Below are the code and all the weights of a small trained network. Each question names an input and a target symbol and asks about switching units off, where a switched-off unit gives its printed mean instead of its output.

import numpy as np


def w(rows, s, z=0):
    codes = np.array(rows[::2]) - 128.0
    scale = np.full(codes.shape[1], s)
    scale[-1] = z or s
    return codes * scale


def f(y):
    return np.maximum(y, 0)


def softmax(a):
    e = np.exp(a - a.max(-1, keepdims=True))
    return e / e.sum(-1, keepdims=True)


def log_softmax(a):
    a = a - a.max(-1, keepdims=True)
    return a - np.log(np.exp(a).sum(-1, keepdims=True))


def net(x, mask):
    ids = ['ΛΞβγδζηθμσφψω'.index(c) for c in x.split()]
    T = len(ids)
    res = E[ids] + P[:T]
    u = 0
    for l in range(3):
        q, k, v = (res @ M[l].T for M in (Q, K, V))
        z = softmax(np.where(np.tri(T) > 0, q @ k.T / 2**0.5, -1e9)) @ v
        res = res + np.where(mask[u], z, O[l][:, -1]) @ O[l][:, :-1]
        u += 1
        y = f(res @ A[l][:, :-1].T + A[l][:, -1])
        res = res + np.where(mask[u : u + 4], y, B[l][:, -1]) @ B[l][:, :-1]
        u += 4
    return log_softmax(res[-1] @ U[:, :-1].T + U[:, -1])


Q, K, V, O, A, B = {}, {}, {}, {}, {}, {}
E = w([
[139,75,162,144],'Λ',
[157,6,156,195],'Ξ',
[155,117,195,120],'β',
[65,8,191,79],'γ',
[164,44,139,203],'δ',
[224,133,255,127],'ζ',
[1,28,170,22],'η',
[215,145,214,139],'θ',
[168,42,109,228],'μ',
[229,161,176,160],'σ',
[175,114,110,192],'φ',
[105,34,230,83],'ψ',
[154,70,184,149],'ω',
],0.0093)
P = w([
[158,136,108,94],'0',
[63,141,195,213],'1',
[223,87,116,133],'2',
[150,93,193,57],'3',
[94,119,173,184],'4',
[178,28,117,89],'5',
[170,132,169,133],'6',
[82,152,102,194],'7',
[195,12,104,116],'8',
[154,138,139,148],'9',
[9,93,81,170],'10',
[164,29,137,77],'11',
[179,126,177,151],'12',
[48,244,41,139],'13',
],0.014)
Q[0] = w([
[104,78,163,255],'0.h1',
[152,108,38,206],'0.h1',
],0.005)
K[0] = w([
[128,96,119,80],'0.h1',
[125,174,158,253],'0.h1',
],0.0067)
V[0] = w([
[162,47,245,9],'0.h1',
[43,105,152,2],'0.h1',
],0.006)
O[0] = w([
[160,155,67,253,255],'0.h1',
[201,121,83,169,143],'0.h1',
],0.012,0.0074)
A[0] = w([
[209,150,206,214,167],'0.n1',
[38,137,255,87,254],'0.n2',
[42,173,123,224,216],'0.n3',
[98,79,242,200,74],'0.n4',
],0.0086,0.0054)
B[0] = w([
[3,90,114,111,249],'0.n1',
[251,195,47,198,146],'0.n2',
[64,191,22,235,220],'0.n3',
[149,243,52,115,178],'0.n4',
],0.0072,0.013)
Q[1] = w([
[171,163,83,72],'1.h1',
[130,255,104,152],'1.h1',
],0.0084)
K[1] = w([
[181,103,87,96],'1.h1',
[81,201,76,2],'1.h1',
],0.0089)
V[1] = w([
[134,151,3,132],'1.h1',
[49,51,199,187],'1.h1',
],0.0053)
O[1] = w([
[173,20,75,159,250],'1.h1',
[44,161,246,103,144],'1.h1',
],0.013,0.012)
A[1] = w([
[171,254,186,235,69],'1.n1',
[131,197,169,99,1],'1.n2',
[168,21,112,219,69],'1.n3',
[182,133,95,74,184],'1.n4',
],0.0082,0.0085)
B[1] = w([
[149,229,178,60,136],'1.n1',
[167,25,174,111,128],'1.n2',
[148,80,147,37,251],'1.n3',
[93,80,147,254,133],'1.n4',
],0.0068,0.027)
Q[2] = w([
[60,192,3,195],'2.h1',
[55,93,157,127],'2.h1',
],0.0076)
K[2] = w([
[75,73,249,71],'2.h1',
[254,156,141,49],'2.h1',
],0.0084)
V[2] = w([
[155,177,160,145],'2.h1',
[5,141,106,140],'2.h1',
],0.011)
O[2] = w([
[110,91,161,169,10],'2.h1',
[6,108,142,125,63],'2.h1',
],0.014,0.013)
A[2] = w([
[176,100,79,189,130],'2.n1',
[112,208,44,153,134],'2.n2',
[150,41,140,254,131],'2.n3',
[141,203,230,122,2],'2.n4',
],0.009,0.0092)
B[2] = w([
[121,159,193,138,255],'2.n1',
[119,52,98,178,203],'2.n2',
[106,251,129,144,200],'2.n3',
[96,154,186,123,128],'2.n4',
],0.011,0.02)
U = w([
[98,127,1,111,147],'Λ',
[198,50,126,56,4],'Ξ',
[192,182,69,38,96],'β',
[109,91,186,198,106],'γ',
[129,112,132,127,139],'δ',
[205,95,244,209,57],'ζ',
[133,104,167,149,138],'η',
[102,126,63,76,47],'θ',
[164,171,158,121,174],'μ',
[105,107,132,146,83],'σ',
[99,125,130,245,175],'φ',
[94,97,68,73,81],'ψ',
[139,143,205,190,159],'ω',
],0.0076,0.0045)

Each question gives the input, a string of symbols that net reads in full, and the target symbol t.
The units are the heads (2 rows each of Q, K, V and O) and the neurons (one row each of A and B). Each row of codes is followed by its name. A weight is (code - 128) times the scale printed after its matrix; where a second scale follows, it is the last column's (O, A, B and U).
mask holds one flag per unit, layer by layer, with each layer's heads first. A switched-off unit (its flag False) gives its mean, the last column of its rows in O or B, instead of its output. The means were averaged over made-up inputs and are rounded, as every weight is.
A unit's drop is (log p(t) with every unit on - log p(t) with that unit switched off) / (log p(t) with every unit on - log p(t) with every unit switched off).
The circuit of an input: a set's keep is (log p(t) with only the set's units on - log p(t) with every unit switched off) / (log p(t) with every unit on - log p(t) with every unit switched off). Starting from the 12 units with the biggest drops (on a tie, the unit counted first), units are removed one at a time, each time the one whose removal leaves the highest keep (on an exact tie, the one counted first), for as long as the keep stays at least 0.8.
units of the circuit, in order: the units of the circuit, biggest drop first
most important unit: the unit with the biggest drop
top k neurons: the k neurons with the biggest drops, biggest first
top k neurons in layer l: the k neurons of layer l with the biggest drops, biggest first
input Λ γ μ ω φ Ξ δ φ φ ζ η β φ ψ, target φ: most important unit : 0.n1
input ψ ζ θ δ μ η, target ψ: units of the circuit, in order : [2.h1; 0.n1; 0.n3; 2.n3]
input ψ σ η η ψ θ, target ψ: units of the circuit, in order : [0.n1; 2.h1; 0.n3; 2.n1]
input η η Ξ η, target β: units of the circuit, in order : [0.h1; 1.h1; 2.n2; 1.n3]
input ψ Ξ ω ω σ β ψ η ζ μ η ψ, target ψ: units of the circuit, in order : [2.h1; 0.n3; 0.n4; 2.n1]
input σ Ξ η σ ψ μ σ Ξ σ μ Ξ Ξ, target φ: top 3 neurons in layer 0 : [0.n2; 0.n4; 0.n3]
input η η η, target Ξ: units of the circuit, in order : [0.h1; 1.h1; 1.n3; 0.n3]
input η σ μ η, target β: units of the circuit, in order : [0.h1; 1.h1; 2.h1; 1.n3]
input ψ ζ η, target ψ: top 2 neurons in layer 0 : [0.n1; 0.n4]
input φ Ξ Λ, target ω: top 2 neurons : [0.n2; 2.n3]
input μ δ η ψ φ Λ, target ζ: top 2 neurons : [0.n2; 0.n1]
input σ σ β, target φ: top 2 neurons in layer 1 : [1.n3; 1.n4]
input ψ ψ δ η μ σ δ Λ ψ, target ψ: top 3 neurons : [0.n4; 0.n3; 0.n1]
input η θ μ Λ σ φ η η φ Λ θ ψ, target Ξ: top 4 neurons : [0.n1; 2.n3; 0.n3; 2.n1]
input μ ψ η ψ η η μ Λ Λ ζ η η, target ζ: most important unit : 0.n2
input η ω η γ η γ σ σ γ, target Ξ: top 2 neurons : [0.n1; 1.n3]
input η ζ ω θ η η, target Ξ: top 2 neurons : [0.n1; 2.n3]
input ψ θ Ξ, target ψ: top 2 neurons : [0.n1; 0.n4]
input ψ γ Ξ ψ η ζ σ μ Λ, target ψ: top 2 neurons : [0.n3; 0.n4]
input η η ζ μ, target β: top 3 neurons : [0.n1; 2.n2; 0.n3]
input μ Ξ η Λ μ ω μ θ μ, target ζ: top 4 neurons : [0.n2; 0.n1; 1.n1; 0.n4]
